Below is a small trained network, with its code and all its weights. Each question gives an input and a target symbol and asks what happens when units are switched off, that is, made to give their printed mean instead of their output.

import numpy as np


def w(rows, s, z=0):
    codes = np.array(rows[::2]) - 128.0
    scale = np.full(codes.shape[1], s)
    scale[-1] = z or s
    return codes * scale


def norm(h):
    return h / np.sqrt((h * h).mean(-1, keepdims=True) + 1e-5)


def f(y):
    return y / 2 * (1 + np.tanh(0.7978845608 * (y + 0.044715 * y**3)))


def softmax(a):
    e = np.exp(a - a.max(-1, keepdims=True))
    return e / e.sum(-1, keepdims=True)


def log_softmax(a):
    a = a - a.max(-1, keepdims=True)
    return a - np.log(np.exp(a).sum(-1, keepdims=True))


def net(x, mask):
    ids = ['ΔΠΦαεζηθμξσψω'.index(c) for c in x.split()]
    T = len(ids)
    res = E[ids] + P[:T]
    q, k, v = (norm(res) @ M[0].T for M in (Q, K, V))
    z = softmax(np.where(np.tri(T) > 0, q @ k.T / 4**0.5, -1e9)) @ v
    res = res + np.where(mask[0], z, O[0][:, -1]) @ O[0][:, :-1]
    y = f(norm(res) @ A[0][:, :-1].T + A[0][:, -1])
    res = res + np.where(mask[1:17], y, B[0][:, -1]) @ B[0][:, :-1]
    return log_softmax(norm(res)[-1] @ U[:, :-1].T + U[:, -1])


Q, K, V, O, A, B = {}, {}, {}, {}, {}, {}
E = w([
[114,155,151,135,136,131,131,130],'Δ',
[122,134,171,135,122,143,121,124],'Π',
[102,124,136,154,111,131,108,117],'Φ',
[126,112,155,115,116,133,145,101],'α',
[182,90,130,152,99,98,135,254],'ε',
[93,139,136,150,128,134,128,135],'ζ',
[103,124,157,133,125,141,144,132],'η',
[102,118,131,137,117,127,132,112],'θ',
[113,111,153,143,112,133,113,109],'μ',
[115,134,134,125,132,125,150,118],'ξ',
[126,139,166,113,130,137,145,122],'σ',
[109,130,130,148,133,116,128,118],'ψ',
[131,137,146,129,128,122,128,107],'ω',
],0.0079)
P = w([
[133,122,123,98,127,32,110,166],'0',
[155,118,119,177,156,63,167,129],'1',
[124,97,98,51,196,61,62,168],'2',
[168,84,57,115,255,136,106,144],'3',
[128,119,141,145,146,35,145,141],'4',
[169,113,102,189,203,105,174,129],'5',
],0.0023)
Q[0] = w([
[79,113,174,116,140,26,127,127],'head 0',
[81,99,232,160,150,40,147,136],'head 0',
[107,202,114,45,12,103,101,143],'head 0',
[144,170,144,198,57,117,194,102],'head 0',
],0.011)
K[0] = w([
[147,103,142,73,88,69,79,243],'head 0',
[173,79,86,73,120,91,96,222],'head 0',
[17,157,191,64,136,62,83,76],'head 0',
[92,86,90,49,255,206,46,109],'head 0',
],0.009)
V[0] = w([
[141,209,30,167,175,38,102,112],'head 0',
[2,189,120,155,149,178,149,222],'head 0',
[61,77,60,199,59,163,62,106],'head 0',
[78,45,57,69,124,105,248,117],'head 0',
],0.0044)
O[0] = w([
[40,227,140,122,46,146,135,149,139],'head 0',
[159,71,77,56,114,230,159,80,104],'head 0',
[56,71,124,100,152,124,179,144,2],'head 0',
[161,118,39,54,95,1,135,138,115],'head 0',
],0.006,0.0022)
A[0] = w([
[73,174,115,36,37,156,151,104,58],'neuron 0',
[144,135,142,167,166,147,131,145,108],'neuron 1',
[3,169,105,134,123,181,153,163,62],'neuron 2',
[169,89,199,138,149,107,119,190,127],'neuron 3',
[164,165,50,174,35,169,66,114,115],'neuron 4',
[39,70,188,163,171,133,175,182,83],'neuron 5',
[191,137,109,116,62,129,160,223,110],'neuron 6',
[179,141,129,102,147,98,191,65,159],'neuron 7',
[207,126,132,147,120,108,62,117,50],'neuron 8',
[111,100,77,121,18,220,131,108,55],'neuron 9',
[116,43,144,187,158,60,103,162,32],'neuron 10',
[41,70,127,69,144,192,216,92,1],'neuron 11',
[85,108,151,141,136,186,88,66,162],'neuron 12',
[138,181,86,182,135,104,109,195,125],'neuron 13',
[141,184,120,71,169,134,186,165,161],'neuron 14',
[112,57,42,125,124,52,161,132,144],'neuron 15',
],0.0061,0.0044)
B[0] = w([
[138,137,45,213,173,102,209,118,171],'neuron 0',
[67,140,152,97,137,93,120,136,170],'neuron 1',
[202,76,146,127,107,135,152,35,177],'neuron 2',
[117,142,83,161,173,193,184,148,250],'neuron 3',
[105,183,108,2,135,146,114,127,183],'neuron 4',
[75,142,99,41,198,122,87,93,238],'neuron 5',
[37,139,41,143,119,198,86,113,151],'neuron 6',
[132,126,94,83,135,156,63,161,229],'neuron 7',
[110,161,87,181,154,164,135,33,193],'neuron 8',
[139,221,145,129,195,172,103,216,131],'neuron 9',
[137,208,43,82,151,129,163,166,191],'neuron 10',
[98,85,94,194,98,97,16,160,168],'neuron 11',
[135,108,131,141,69,81,185,166,238],'neuron 12',
[137,51,129,134,101,130,72,128,221],'neuron 13',
[103,160,146,128,54,133,124,123,163],'neuron 14',
[136,101,220,127,105,139,185,183,243],'neuron 15',
],0.0051,0.0022)
U = w([
[232,26,145,53,105,179,127,113,211],'Δ',
[138,80,229,224,201,185,195,116,115],'Π',
[103,111,40,208,86,201,113,223,158],'Φ',
[155,243,170,63,85,223,190,152,172],'α',
[40,192,115,59,244,107,163,135,165],'ε',
[130,161,72,192,77,96,255,34,133],'ζ',
[92,72,194,80,45,67,238,206,148],'η',
[226,112,97,199,183,3,117,192,5],'θ',
[106,187,25,15,20,76,91,121,57],'μ',
[130,130,160,83,104,142,93,157,103],'ξ',
[34,4,126,131,113,102,72,45,126],'σ',
[185,181,75,146,173,172,51,5,117],'ψ',
[66,196,221,198,65,82,55,143,155],'ω',
],0.0058,0.002)

Each question gives the input, a string of symbols that net reads in full, and the target symbol t.
The units are the heads (4 rows each of Q, K, V and O) and the neurons (one row each of A and B). Each row of codes is followed by its name. A weight is (code - 128) times the scale printed after its matrix; where a second scale follows, it is the last column's (O, A, B and U).
mask holds one flag per unit, heads first, then neurons. A switched-off unit (its flag False) gives its mean, the last column of its rows in O or B, instead of its output. The means were averaged over made-up inputs and are rounded, as every weight is.
A unit's drop is (log p(t) with every unit on - log p(t) with that unit switched off) / (log p(t) with every unit on - log p(t) with every unit switched off).
The circuit of an input: a set's keep is (log p(t) with only the set's units on - log p(t) with every unit switched off) / (log p(t) with every unit on - log p(t) with every unit switched off). Starting from the 12 units with the biggest drops (on a tie, the unit counted first), units are removed one at a time, each time the one whose removal leaves the highest keep (on an exact tie, the one counted first), for as long as the keep stays at least 0.8.
units of the circuit, in order: the units of the circuit, biggest drop first
most important unit: the unit with the biggest drop
top k neurons: the k neurons with the biggest drops, biggest first
drop when u is switched off: that unit's drop, to one decimal
input ξ Φ Φ Φ ω, target σ: top 3 neurons -> neuron 11; neuron 5; neuron 2
input Π ω ω θ ε μ, target ζ: top neuron -> neuron 12
input θ μ η, target η: units of the circuit, in order -> head 0; neuron 15
input θ Φ α ψ, target σ: top 2 neurons -> neuron 11; neuron 2
input ε ω σ η ζ, target σ: units of the circuit, in order -> neuron 13; neuron 2
input Δ α ω μ ω θ, target ε: units of the circuit, in order -> head 0; neuron 5
input Π Φ σ Δ, target σ: units of the circuit, in order -> head 0; neuron 11; neuron 2
input θ θ σ, target η: units of the circuit, in order -> head 0; neuron 15
input Φ ω ζ μ ψ, target Φ: units of the circuit, in order -> head 0; neuron 11; neuron 9
input ψ Φ α Φ μ α, target σ: top 2 neurons -> neuron 11; neuron 5
input μ ζ θ ξ, target Φ: top 2 neurons -> neuron 11; neuron 9
input α ζ α Π, target Φ: units of the circuit, in order -> head 0; neuron 11; neuron 9; neuron 0
input Π σ Φ σ η, target σ: top 3 neurons -> neuron 11; neuron 5; neuron 2
input Φ σ Φ σ η σ, target ψ: units of the circuit, in order -> head 0; neuron 8
input ε μ η θ Φ α, target Δ: most important unit -> neuron 7
input μ ζ μ μ, target Φ: units of the circuit, in order -> head 0; neuron 11; neuron 9; neuron 12
input ω ω ω ζ ψ ω, target Φ: units of the circuit, in order -> head 0; neuron 11; neuron 9
input ω ω μ α ω, target ε: units of the circuit, in order -> head 0; neuron 10
input Π μ Φ Φ Π, target σ: top 2 neurons -> neuron 11; neuron 5
input ζ ζ α, target Φ: most important unit -> head 0
input μ ω ε Δ μ η, target ε: top 2 neurons -> neuron 5; neuron 15
input ω ψ μ, target ω: drop when neuron 7 is switched off -> 0.0
input σ θ ξ ω, target η: drop when neuron 14 is switched off -> 0.0
input Δ ω Φ, target α: drop when head 0 is switched off -> 0.9
input μ ω η σ, target ω: drop when head 0 is switched off -> 0.5
